Here is a tiny trained network, its code and every weight. The questions are about switching its units off for an input and a class, where a switched-off unit gives its printed mean instead of its output.

import numpy as np


def w(rows, s, z=0):
    codes = np.array(rows[::2]) - 128.0
    scale = np.full(codes.shape[1], s)
    scale[-1] = z or s
    return codes * scale


def norm(h):
    return h / np.sqrt((h * h).mean(-1, keepdims=True) + 1e-5)


def f(y):
    return y / 2 * (1 + np.tanh(0.7978845608 * (y + 0.044715 * y**3)))


def log_softmax(a):
    a = a - a.max(-1, keepdims=True)
    return a - np.log(np.exp(a).sum(-1, keepdims=True))


def net(x, mask):
    res = np.array(x, float).reshape(1, 5) / 4 @ E
    u = 0
    for l in range(2):
        y = f(norm(res) @ A[l][:, :-1].T + A[l][:, -1])
        res = res + np.where(mask[u : u + 4], y, B[l][:, -1]) @ B[l][:, :-1]
        u += 4
    return log_softmax(norm(res)[-1] @ U[:, :-1].T + U[:, -1])


A, B = {}, {}
E = w([
[10,86,108,60],'x0',
[36,147,43,149],'x1',
[11,41,159,152],'x2',
[109,84,164,135],'x3',
[126,44,102,109],'x4',
],0.011)
A[0] = w([
[128,123,166,94,83],'L0N0',
[132,5,146,169,2],'L0N1',
[124,123,78,153,197],'L0N2',
[113,132,78,101,34],'L0N3',
],0.02,0.0085)
B[0] = w([
[60,180,124,155,131],'L0N0',
[67,77,234,34,231],'L0N1',
[138,132,145,184,253],'L0N2',
[118,8,63,118,142],'L0N3',
],0.014,0.0062)
A[1] = w([
[81,88,96,89,67],'L1N0',
[83,96,175,115,123],'L1N1',
[145,57,74,108,180],'L1N2',
[130,1,181,113,2],'L1N3',
],0.014,0.0041)
B[1] = w([
[220,227,2,93,198],'L1N0',
[155,138,186,126,240],'L1N1',
[116,203,28,20,191],'L1N2',
[194,33,60,132,253],'L1N3',
],0.0094,0.0058)
U = w([
[113,129,42,82,156],'0',
[252,176,133,148,242],'1',
[108,42,153,57,151],'2',
[119,139,204,133,39],'3',
[61,123,101,220,31],'4',
[95,168,154,97,2],'5',
],0.031,0.007)

Each question gives the input, the list of numbers given to net, and the class t.
The units are the neurons (one row each of A and B). Each row of codes is followed by its name. A weight is (code - 128) times the scale printed after its matrix; where a second scale follows, it is the last column's (A, B and U).
mask holds one flag per neuron, layer by layer. A switched-off neuron (its flag False) gives its mean, the last column of its row in B, instead of its output. The means were averaged over made-up inputs and are rounded, as every weight is.
A unit's drop is (log p(t) with every unit on - log p(t) with that unit switched off) / (log p(t) with every unit on - log p(t) with every unit switched off).
The circuit of an input: a set's keep is (log p(t) with only the set's units on - log p(t) with every unit switched off) / (log p(t) with every unit on - log p(t) with every unit switched off). Starting from all 8 units, units are removed one at a time, each time the one whose removal leaves the highest keep (on an exact tie, the one counted first), for as long as the keep stays at least 0.8.
circuit, biggest first: the units of the circuit, biggest drop first
top k neurons: the k neurons with the biggest drops, biggest first
k most important neurons of layer l: the k neurons of layer l with the biggest drops, biggest first
drop of u: that unit's drop, to one decimal
input [1,0,-3,2,4], class 0: circuit, biggest first	L1N2
input [3,8,0,-8,-8], class 4: circuit, biggest first	L0N2, L1N2
input [6,3,8,-4,1], class 0: top 3 neurons	L1N0, L0N1, L1N2
input [4,4,0,4,-6], class 4: circuit, biggest first	L0N1, L1N2
input [8,-2,6,-5,0], class 0: circuit, biggest first	L1N0, L0N1
input [2,8,1,-2,-5], class 4: top 2 neurons	L0N2, L1N2
input [7,-6,6,-1,-8], class 3: 2 most important neurons of layer 0	L0N1, L0N0
input [1,3,-2,1,-4], class 4: circuit, biggest first	L0N1, L1N0, L1N2
input [3,-1,1,3,-7], class 3: top 3 neurons	L1N2, L1N0, L1N1
input [5,2,1,2,-5], class 0: top 4 neurons	L0N1, L1N0, L0N2, L0N0
input [1,-4,-2,7,-2], class 3: 3 most important neurons of layer 1	L1N0, L1N3, L1N2
input [3,2,7,-5,-6], class 4: drop of L0N1	1.2
input [7,-7,1,-1,-6], class 3: drop of L1N0	0.1
input [4,-8,0,1,-6], class 3: circuit, biggest first	L0N0
input [0,8,-1,1,-2], class 4: drop of L0N2	1.0
input [4,1,6,2,-6], class 4: drop of L0N1	1.4
